Below is a small trained network, with its code and all its weights. Each question gives an input and a class and asks what happens when units are switched off, that is, made to give their printed mean instead of their output.

import numpy as np


def w(rows, s, z=0):
    codes = np.array(rows[::2]) - 128.0
    scale = np.full(codes.shape[1], s)
    scale[-1] = z or s
    return codes * scale


def norm(h):
    return h / np.sqrt((h * h).mean(-1, keepdims=True) + 1e-5)


def f(y):
    return np.maximum(y, 0)


def log_softmax(a):
    a = a - a.max(-1, keepdims=True)
    return a - np.log(np.exp(a).sum(-1, keepdims=True))


def net(x, mask):
    res = np.array(x, float).reshape(1, 8) / 4 @ E
    u = 0
    for l in range(2):
        y = f(norm(res) @ A[l][:, :-1].T + A[l][:, -1])
        res = res + np.where(mask[u : u + 8], y, B[l][:, -1]) @ B[l][:, :-1]
        u += 8
    return log_softmax(norm(res)[-1] @ U[:, :-1].T + U[:, -1])


A, B = {}, {}
E = w([
[67,167,110,179,58,120,88,93,180],'x0',
[108,166,128,138,177,119,38,248,60],'x1',
[90,63,110,145,124,197,121,22,74],'x2',
[172,142,204,88,172,134,16,157,225],'x3',
[92,30,147,189,138,96,164,142,46],'x4',
[96,147,108,154,118,87,239,100,143],'x5',
[138,185,188,199,254,128,130,128,105],'x6',
[185,193,75,26,170,137,197,155,96],'x7',
],0.006)
A[0] = w([
[148,152,153,134,208,104,118,103,151,132],'0.n1',
[88,108,115,110,164,95,178,157,124,227],'0.n2',
[110,45,174,125,123,120,146,76,129,3],'0.n3',
[128,155,116,112,186,131,136,211,75,189],'0.n4',
[128,175,108,193,98,106,90,130,119,22],'0.n5',
[131,153,129,51,90,136,137,107,123,177],'0.n6',
[121,181,105,92,109,129,145,152,181,104],'0.n7',
[156,190,107,255,31,169,204,141,208,128],'0.n8',
],0.0086,0.00076)
B[0] = w([
[105,60,221,91,68,160,201,86,92,216],'0.n1',
[119,67,102,150,161,200,96,20,201,190],'0.n2',
[104,139,144,119,135,155,76,132,62,206],'0.n3',
[75,150,163,138,182,191,166,159,131,254],'0.n4',
[101,130,115,8,73,188,155,129,161,175],'0.n5',
[174,228,69,44,255,110,124,94,111,206],'0.n6',
[154,149,144,237,191,122,117,24,29,209],'0.n7',
[175,21,55,61,174,57,145,205,199,238],'0.n8',
],0.0057,0.0051)
A[1] = w([
[4,51,122,99,134,102,27,74,79,147],'1.n1',
[100,67,63,153,97,172,123,95,123,65],'1.n2',
[196,110,244,71,195,199,27,229,184,194],'1.n3',
[186,184,166,127,16,255,66,169,173,154],'1.n4',
[88,62,98,33,100,98,143,183,112,247],'1.n5',
[59,72,233,151,160,134,151,158,169,88],'1.n6',
[137,38,59,125,83,158,51,156,43,220],'1.n7',
[56,172,113,154,161,207,91,76,91,239],'1.n8',
],0.0072,0.0015)
B[1] = w([
[75,83,178,135,105,194,167,167,105,198],'1.n1',
[52,106,163,83,48,34,109,136,174,170],'1.n2',
[28,146,189,166,18,53,100,130,113,254],'1.n3',
[138,230,215,106,115,46,104,167,87,169],'1.n4',
[71,62,160,155,99,179,139,166,121,179],'1.n5',
[167,49,19,2,81,136,129,93,121,195],'1.n6',
[78,136,140,171,196,180,135,151,88,187],'1.n7',
[102,193,76,108,218,180,163,136,105,202],'1.n8',
],0.0066,0.0091)
U = w([
[236,131,104,81,212,142,192,98,101,180],'0',
[139,45,68,132,107,41,161,104,188,68],'1',
[2,43,165,140,114,125,141,191,82,209],'2',
[160,158,186,155,73,20,64,139,126,92],'3',
[185,172,118,142,184,122,97,182,89,4],'4',
],0.0086,0.0025)

Each question gives the input, the list of numbers given to net, and the class t.
The units are the neurons (one row each of A and B). Each row of codes is followed by its name. A weight is (code - 128) times the scale printed after its matrix; where a second scale follows, it is the last column's (A, B and U).
mask holds one flag per neuron, layer by layer. A switched-off neuron (its flag False) gives its mean, the last column of its row in B, instead of its output. The means were averaged over made-up inputs and are rounded, as every weight is.
A unit's drop is (log p(t) with every unit on - log p(t) with that unit switched off) / (log p(t) with every unit on - log p(t) with every unit switched off).
The circuit of an input: a set's keep is (log p(t) with only the set's units on - log p(t) with every unit switched off) / (log p(t) with every unit on - log p(t) with every unit switched off). Starting from the 12 units with the biggest drops (on a tie, the unit counted first), units are removed one at a time, each time the one whose removal leaves the highest keep (on an exact tie, the one counted first), for as long as the keep stays at least 0.8.
circuit, biggest first: the units of the circuit, biggest drop first
k most important neurons: the k neurons with the biggest drops, biggest first
top k neurons in layer l: the k neurons of layer l with the biggest drops, biggest first
drop of u: that unit's drop, to one decimal
input [-1,-5,-3,5,-8,-8,2,8], class 3: circuit, biggest first	1.n3
input [6,-5,-8,5,-6,4,-5,5], class 0: circuit, biggest first	0.n7, 1.n3
input [-3,-3,3,4,-7,7,6,-5], class 1: 2 most important neurons	0.n8, 1.n6
input [-6,6,-6,7,0,2,-6,6], class 3: circuit, biggest first	1.n3, 1.n1
input [-7,0,-5,8,-4,5,0,8], class 3: 3 most important neurons	1.n3, 1.n8, 1.n6
input [-6,-8,-4,2,3,1,-4,1], class 0: 3 most important neurons	1.n3, 0.n6, 1.n2
input [-3,-4,-8,1,-4,-7,8,5], class 2: top 2 neurons in layer 0	0.n1, 0.n4
input [0,-1,-4,-4,0,1,-5,-1], class 1: top 2 neurons in layer 1	1.n3, 1.n1
input [-4,0,2,-2,1,8,-8,6], class 0: top 2 neurons in layer 1	1.n3, 1.n1
input [6,-3,-5,-6,-5,1,-4,0], class 1: drop of 0.n7	0.0
input [3,-7,-4,2,5,7,5,3], class 1: drop of 0.n8	0.2
input [-6,-7,-6,-7,-4,7,6,-7], class 1: drop of 0.n8	0.2
input [3,-1,-1,-7,-7,-1,-4,-3], class 1: drop of 0.n8	0.3
input [4,-7,4,6,0,-7,2,1], class 3: top neuron in layer 0	0.n4
